Here is a tiny trained network, its code and every weight. The questions are about switching its units off for an input and a class, where a switched-off unit gives its printed mean instead of its output.

import numpy as np


def w(rows, s, z=0):
    codes = np.array(rows[::2]) - 128.0
    scale = np.full(codes.shape[1], s)
    scale[-1] = z or s
    return codes * scale


def norm(h):
    return h / np.sqrt((h * h).mean(-1, keepdims=True) + 1e-5)


def f(y):
    return y / 2 * (1 + np.tanh(0.7978845608 * (y + 0.044715 * y**3)))


def log_softmax(a):
    a = a - a.max(-1, keepdims=True)
    return a - np.log(np.exp(a).sum(-1, keepdims=True))


def net(x, mask):
    res = np.array(x, float).reshape(1, 4) / 4 @ E
    u = 0
    for l in range(4):
        y = f(norm(res) @ A[l][:, :-1].T + A[l][:, -1])
        res = res + np.where(mask[u : u + 5], y, B[l][:, -1]) @ B[l][:, :-1]
        u += 5
    return log_softmax(norm(res)[-1] @ U[:, :-1].T + U[:, -1])


A, B = {}, {}
E = w([
[125,187,219,110,165,76,98],'x0',
[208,36,127,171,189,163,150],'x1',
[77,138,186,84,140,225,85],'x2',
[191,140,100,143,76,211,255],'x3',
],0.0092)
A[0] = w([
[131,248,179,102,116,186,152,108],'L0N0',
[57,94,143,73,155,255,92,3],'L0N1',
[178,133,101,141,83,110,215,121],'L0N2',
[45,117,36,80,66,74,124,88],'L0N3',
[103,133,222,67,185,144,127,23],'L0N4',
],0.009,0.0028)
B[0] = w([
[78,160,93,44,44,35,133,253],'L0N0',
[126,157,78,192,170,204,98,241],'L0N1',
[185,182,113,204,198,120,128,250],'L0N2',
[104,105,109,2,102,209,167,252],'L0N3',
[53,99,174,179,72,77,80,205],'L0N4',
],0.0098,0.0044)
A[1] = w([
[165,216,67,137,83,66,236,31],'L1N0',
[81,137,134,165,15,96,210,102],'L1N1',
[118,174,35,125,133,124,128,104],'L1N2',
[80,127,204,30,55,102,98,5],'L1N3',
[65,90,186,63,254,121,18,6],'L1N4',
],0.0071,0.0027)
B[1] = w([
[123,255,79,41,185,210,132,251],'L1N0',
[109,210,175,139,176,107,96,187],'L1N1',
[210,7,125,30,153,219,138,192],'L1N2',
[94,93,78,189,56,9,81,253],'L1N3',
[115,213,85,150,188,53,179,240],'L1N4',
],0.0085,0.0038)
A[2] = w([
[37,98,139,133,128,219,5,4],'L2N0',
[143,136,167,177,175,111,123,55],'L2N1',
[94,198,145,165,213,92,48,65],'L2N2',
[108,162,226,142,32,165,149,188],'L2N3',
[54,100,186,50,93,56,137,117],'L2N4',
],0.011,0.0043)
B[2] = w([
[106,42,235,85,187,231,137,191],'L2N0',
[191,122,211,134,134,104,58,152],'L2N1',
[234,158,139,203,96,87,223,240],'L2N2',
[78,120,106,166,165,30,185,164],'L2N3',
[6,103,106,135,63,2,102,255],'L2N4',
],0.0083,0.0064)
A[3] = w([
[135,153,248,164,179,79,70,144],'L3N0',
[143,85,90,230,137,161,194,172],'L3N1',
[96,109,122,124,59,76,94,83],'L3N2',
[52,102,89,83,101,100,86,250],'L3N3',
[151,151,150,171,109,122,173,108],'L3N4',
],0.011,0.0026)
B[3] = w([
[253,85,39,167,156,87,225,204],'L3N0',
[148,103,189,152,153,1,132,223],'L3N1',
[166,210,103,133,44,93,130,214],'L3N2',
[45,73,227,209,93,91,148,254],'L3N3',
[192,147,70,153,165,134,145,160],'L3N4',
],0.0094,0.0074)
U = w([
[136,234,54,45,160,179,192,60],'0',
[214,112,105,205,201,86,166,194],'1',
[53,45,169,89,176,229,97,131],'2',
[144,151,121,117,119,146,1,2],'3',
[40,165,128,128,70,36,114,217],'4',
],0.017,0.0057)

Each question gives the input, the list of numbers given to net, and the class t.
The units are the neurons (one row each of A and B). Each row of codes is followed by its name. A weight is (code - 128) times the scale printed after its matrix; where a second scale follows, it is the last column's (A, B and U).
mask holds one flag per neuron, layer by layer. A switched-off neuron (its flag False) gives its mean, the last column of its row in B, instead of its output. The means were averaged over made-up inputs and are rounded, as every weight is.
A unit's drop is (log p(t) with every unit on - log p(t) with that unit switched off) / (log p(t) with every unit on - log p(t) with every unit switched off).
The circuit of an input: a set's keep is (log p(t) with only the set's units on - log p(t) with every unit switched off) / (log p(t) with every unit on - log p(t) with every unit switched off). Starting from the 12 units with the biggest drops (on a tie, the unit counted first), units are removed one at a time, each time the one whose removal leaves the highest keep (on an exact tie, the one counted first), for as long as the keep stays at least 0.8.
units of the circuit, in order: the units of the circuit, biggest drop first
top k neurons: the k neurons with the biggest drops, biggest first
k most important neurons of layer l: the k neurons of layer l with the biggest drops, biggest first
drop of u: that unit's drop, to one decimal
input [-5,-4,-2,8], class 0: units of the circuit, in order => L1N0
input [7,4,1,4], class 4: top 3 neurons => L0N0; L0N1; L2N4
input [-1,3,7,6], class 2: top 3 neurons => L0N1; L2N2; L1N4
input [8,6,2,4], class 4: units of the circuit, in order => L0N0; L0N4
input [6,4,0,2], class 4: top 3 neurons => L0N1; L0N2; L2N4
input [-3,2,8,-4], class 2: top 2 neurons => L0N1; L2N0
input [-5,1,5,-6], class 2: top 2 neurons => L0N1; L2N0
input [8,2,0,5], class 4: top 3 neurons => L0N0; L0N1; L0N4
input [-2,5,6,4], class 2: top 2 neurons => L0N1; L2N2
input [-3,3,7,-4], class 1: top 2 neurons => L0N3; L2N2
input [6,-2,-6,-1], class 1: top 2 neurons => L0N0; L0N3
input [1,3,4,8], class 0: top 3 neurons => L0N0; L1N0; L2N2
input [6,-6,-6,4], class 0: top 2 neurons => L1N0; L0N2
input [-1,-1,-3,8], class 0: top 2 neurons => L1N0; L2N2
input [-8,5,3,-6], class 2: units of the circuit, in order => L2N0
input [-2,4,8,6], class 2: 2 most important neurons of layer 2 => L2N2; L2N0
input [-6,0,-6,-1], class 0: top 2 neurons => L1N0; L0N3
input [-2,0,-4,1], class 0: top 2 neurons => L1N0; L3N3
input [0,2,0,-2], class 1: 2 most important neurons of layer 0 => L0N0; L0N3
input [5,4,8,-2], class 1: top neuron => L0N1
input [7,3,2,-8], class 1: drop of L3N0 => 0.4
input [2,1,5,8], class 0: drop of L3N4 => 0.0
input [1,3,8,-4], class 1: drop of L2N2 => 0.1
input [6,0,-8,-4], class 1: drop of L0N0 => 0.7
